Below is a small trained network, with its code and all its weights. Each question gives an input and a class and asks what happens when units are switched off, that is, made to give their printed mean instead of their output.

import numpy as np


def w(rows, s, z=0):
    codes = np.array(rows[::2]) - 128.0
    scale = np.full(codes.shape[1], s)
    scale[-1] = z or s
    return codes * scale


def f(y):
    return np.maximum(y, 0)


def log_softmax(a):
    a = a - a.max(-1, keepdims=True)
    return a - np.log(np.exp(a).sum(-1, keepdims=True))


def net(x, mask):
    res = np.array(x, float).reshape(1, 3) / 4 @ E
    y = f(res @ A[0][:, :-1].T + A[0][:, -1])
    res = res + np.where(mask, y, B[0][:, -1]) @ B[0][:, :-1]
    return log_softmax(res[-1] @ U[:, :-1].T + U[:, -1])


A, B = {}, {}
E = w([
[128,179,214,145,67,5,51],'x0',
[108,49,77,62,162,2,162],'x1',
[252,116,74,248,117,114,227],'x2',
],0.0083)
A[0] = w([
[135,203,158,186,55,185,72,225],'N0',
[73,131,215,112,100,69,24,181],'N1',
[91,78,98,56,172,1,121,156],'N2',
[128,141,184,120,96,27,85,254],'N3',
[77,115,120,65,146,225,122,210],'N4',
[217,105,36,183,141,120,236,253],'N5',
],0.0081,0.0049)
B[0] = w([
[146,165,201,224,127,157,62,217],'N0',
[85,218,73,56,77,138,53,220],'N1',
[85,97,1,28,146,4,217,214],'N2',
[67,232,92,115,2,16,98,221],'N3',
[34,52,148,95,215,209,56,201],'N4',
[232,57,195,232,194,135,228,251],'N5',
],0.0072,0.013)
U = w([
[224,110,147,179,192,195,193,174],'0',
[111,80,106,100,187,126,145,62],'1',
[87,157,74,65,66,85,107,69],'2',
[135,128,102,110,113,49,184,161],'3',
[118,186,159,133,44,131,54,90],'4',
[81,115,171,119,191,255,72,255],'5',
[181,119,207,194,72,88,135,129],'6',
[131,91,125,104,143,196,155,49],'7',
],0.0092,0.0027)

Each question gives the input, the list of numbers given to net, and the class t.
The units are the neurons (one row each of A and B). Each row of codes is followed by its name. A weight is (code - 128) times the scale printed after its matrix; where a second scale follows, it is the last column's (A, B and U).
mask holds one flag per neuron, in row order. A switched-off neuron (its flag False) gives its mean, the last column of its row in B, instead of its output. The means were averaged over made-up inputs and are rounded, as every weight is.
A unit's drop is (log p(t) with every unit on - log p(t) with that unit switched off) / (log p(t) with every unit on - log p(t) with every unit switched off).
The circuit of an input: a set's keep is (log p(t) with only the set's units on - log p(t) with every unit switched off) / (log p(t) with every unit on - log p(t) with every unit switched off). Starting from all 6 units, units are removed one at a time, each time the one whose removal leaves the highest keep (on an exact tie, the one counted first), for as long as the keep stays at least 0.8.
units of the circuit, in order: the units of the circuit, biggest drop first
k most important neurons: the k neurons with the biggest drops, biggest first
drop of u: that unit's drop, to one decimal
input [0,-8,0], class 5: 2 most important neurons => (N3 N5)
input [2,-7,6], class 0: most important neuron => (N3)
input [-1,-3,2], class 0: units of the circuit, in order => (N3 N1)
input [8,1,5], class 4: units of the circuit, in order => (N3 N2)
input [8,1,2], class 2: 2 most important neurons => (N5 N3)
input [5,-3,3], class 4: units of the circuit, in order => (N5 N2)
input [8,-2,5], class 4: units of the circuit, in order => (N3 N5)
input [0,2,5], class 0: 2 most important neurons => (N5 N3)
input [-4,6,4], class 0: 2 most important neurons => (N5 N3)
input [-1,-5,-1], class 5: 2 most important neurons => (N3 N5)
input [-3,8,4], class 0: 3 most important neurons => (N5 N3 N1)
input [1,-4,3], class 0: 2 most important neurons => (N3 N1)
input [-6,1,-2], class 5: 2 most important neurons => (N4 N2)
input [-4,7,6], class 0: units of the circuit, in order => (N5)
input [4,3,-1], class 2: drop of N1 => 0.0
input [-3,3,3], class 0: drop of N5 => 0.1
input [7,3,4], class 2: drop of N3 => 0.5
input [8,7,2], class 2: drop of N3 => 0.1
